Below is a small trained network, with its code and all its weights. Each question gives an input and a target symbol and asks what happens when units are switched off, that is, made to give their printed mean instead of their output.

import numpy as np


def w(rows, s, z=0):
    codes = np.array(rows[::2]) - 128.0
    scale = np.full(codes.shape[1], s)
    scale[-1] = z or s
    return codes * scale


def f(y):
    return np.maximum(y, 0)


def softmax(a):
    e = np.exp(a - a.max(-1, keepdims=True))
    return e / e.sum(-1, keepdims=True)


def log_softmax(a):
    a = a - a.max(-1, keepdims=True)
    return a - np.log(np.exp(a).sum(-1, keepdims=True))


def net(x, mask):
    ids = ['ΞΠΨζηλσ'.index(c) for c in x.split()]
    T = len(ids)
    res = E[ids] + P[:T]
    q, k, v = (res @ M[0].T for M in (Q, K, V))
    z = softmax(np.where(np.tri(T) > 0, q @ k.T / 3**0.5, -1e9)) @ v
    res = res + np.where(mask[0], z, O[0][:, -1]) @ O[0][:, :-1]
    y = f(res @ A[0][:, :-1].T + A[0][:, -1])
    res = res + np.where(mask[1:13], y, B[0][:, -1]) @ B[0][:, :-1]
    return log_softmax(res[-1] @ U[:, :-1].T + U[:, -1])


Q, K, V, O, A, B = {}, {}, {}, {}, {}, {}
E = w([
[154,157,197,130],'Ξ',
[49,189,195,216],'Π',
[166,193,165,250],'Ψ',
[189,57,150,189],'ζ',
[190,221,84,145],'η',
[201,35,104,182],'λ',
[224,187,61,134],'σ',
],0.016)
P = w([
[190,126,139,254],'0',
[248,182,95,66],'1',
[181,136,122,95],'2',
[149,114,101,146],'3',
[144,100,62,187],'4',
[161,102,51,219],'5',
[194,120,59,185],'6',
],0.0069)
Q[0] = w([
[85,211,155,106],'head 0',
[205,248,129,254],'head 0',
[144,132,160,66],'head 0',
],0.0064)
K[0] = w([
[59,103,158,1],'head 0',
[148,134,127,229],'head 0',
[117,213,52,128],'head 0',
],0.0048)
V[0] = w([
[100,109,153,203],'head 0',
[184,249,176,102],'head 0',
[98,87,183,82],'head 0',
],0.012)
O[0] = w([
[111,143,246,74,181],'head 0',
[68,88,120,216,227],'head 0',
[242,203,189,171,2],'head 0',
],0.011,0.0097)
A[0] = w([
[88,248,103,170,96],'neuron 0',
[129,78,104,38,50],'neuron 1',
[181,102,83,185,109],'neuron 2',
[119,149,98,83,144],'neuron 3',
[81,92,206,63,175],'neuron 4',
[83,173,128,82,113],'neuron 5',
[77,79,140,129,99],'neuron 6',
[81,96,107,93,137],'neuron 7',
[144,71,99,114,92],'neuron 8',
[166,167,208,111,1],'neuron 9',
[186,128,85,139,170],'neuron 10',
[129,71,178,122,113],'neuron 11',
],0.014,0.0086)
B[0] = w([
[107,37,179,1,182],'neuron 0',
[38,213,151,122,140],'neuron 1',
[70,74,204,130,192],'neuron 2',
[203,104,82,175,142],'neuron 3',
[183,158,113,162,204],'neuron 4',
[183,161,73,79,139],'neuron 5',
[116,137,56,100,244],'neuron 6',
[226,198,59,98,218],'neuron 7',
[204,175,169,85,178],'neuron 8',
[192,89,144,38,134],'neuron 9',
[72,6,187,148,160],'neuron 10',
[153,189,183,98,191],'neuron 11',
],0.0078,0.011)
U = w([
[100,85,179,201,136],'Ξ',
[156,113,157,68,129],'Π',
[166,255,80,187,169],'Ψ',
[204,115,139,119,254],'ζ',
[115,95,93,83,103],'η',
[94,177,159,49,68],'λ',
[158,85,81,169,29],'σ',
],0.011,0.0026)

Each question gives the input, a string of symbols that net reads in full, and the target symbol t.
The units are the heads (3 rows each of Q, K, V and O) and the neurons (one row each of A and B). Each row of codes is followed by its name. A weight is (code - 128) times the scale printed after its matrix; where a second scale follows, it is the last column's (O, A, B and U).
mask holds one flag per unit, heads first, then neurons. A switched-off unit (its flag False) gives its mean, the last column of its rows in O or B, instead of its output. The means were averaged over made-up inputs and are rounded, as every weight is.
A unit's drop is (log p(t) with every unit on - log p(t) with that unit switched off) / (log p(t) with every unit on - log p(t) with every unit switched off).
The circuit of an input: a set's keep is (log p(t) with only the set's units on - log p(t) with every unit switched off) / (log p(t) with every unit on - log p(t) with every unit switched off). Starting from the 12 units with the biggest drops (on a tie, the unit counted first), units are removed one at a time, each time the one whose removal leaves the highest keep (on an exact tie, the one counted first), for as long as the keep stays at least 0.8.
units of the circuit, in order: the units of the circuit, biggest drop first
most important unit: the unit with the biggest drop
k most important neurons: the k neurons with the biggest drops, biggest first
drop when u is switched off: that unit's drop, to one decimal
input η η Π, target η: 3 most important neurons : [neuron 0; neuron 6; neuron 8]
input Ψ η ζ Ξ Ξ Ξ, target Ψ: units of the circuit, in order : [neuron 0; neuron 2; neuron 4]
input Ψ σ η λ η Ψ Π, target Ψ: 2 most important neurons : [neuron 4; neuron 7]
input η σ η, target η: units of the circuit, in order : [head 0; neuron 0]
input ζ Π Ξ, target ζ: units of the circuit, in order : [head 0; neuron 4]
input ζ σ σ Π η ζ λ, target Π: units of the circuit, in order : [head 0; neuron 8]
input Ξ Π ζ Ξ η, target Ξ: units of the circuit, in order : [head 0; neuron 7; neuron 6; neuron 10]
input ζ Ψ η η Ξ ζ, target ζ: 2 most important neurons : [neuron 8; neuron 11]
input Ξ Ψ λ λ η Π, target λ: most important unit : neuron 0
input Ξ σ Ξ ζ Ξ Ξ ζ, target Ξ: 2 most important neurons : [neuron 7; neuron 2]
input Π ζ η λ, target ζ: 2 most important neurons : [neuron 8; neuron 0]
input η Ψ η η, target η: 2 most important neurons : [neuron 0; neuron 4]
input Ψ Ξ λ λ, target Ψ: 2 most important neurons : [neuron 0; neuron 4]
input σ η η, target σ: 2 most important neurons : [neuron 7; neuron 11]
input Ψ Ξ ζ, target Ψ: 2 most important neurons : [neuron 4; neuron 0]
input η λ σ σ Π, target η: 2 most important neurons : [neuron 0; neuron 6]
input η λ Ξ Π Ξ η, target Ξ: most important neuron : [neuron 6]
input η Ψ ζ Ξ, target Ψ: drop when neuron 6 is switched off : 0.0
input Ψ Π η λ, target Ψ: drop when head 0 is switched off : 0.5
input σ η Ξ σ, target σ: drop when neuron 7 is switched off : 0.2
input Π Ξ η Ξ σ, target Ξ: drop when neuron 10 is switched off : 0.1
input Ξ η Π λ Ξ σ, target Ξ: most important neuron : [neuron 10]
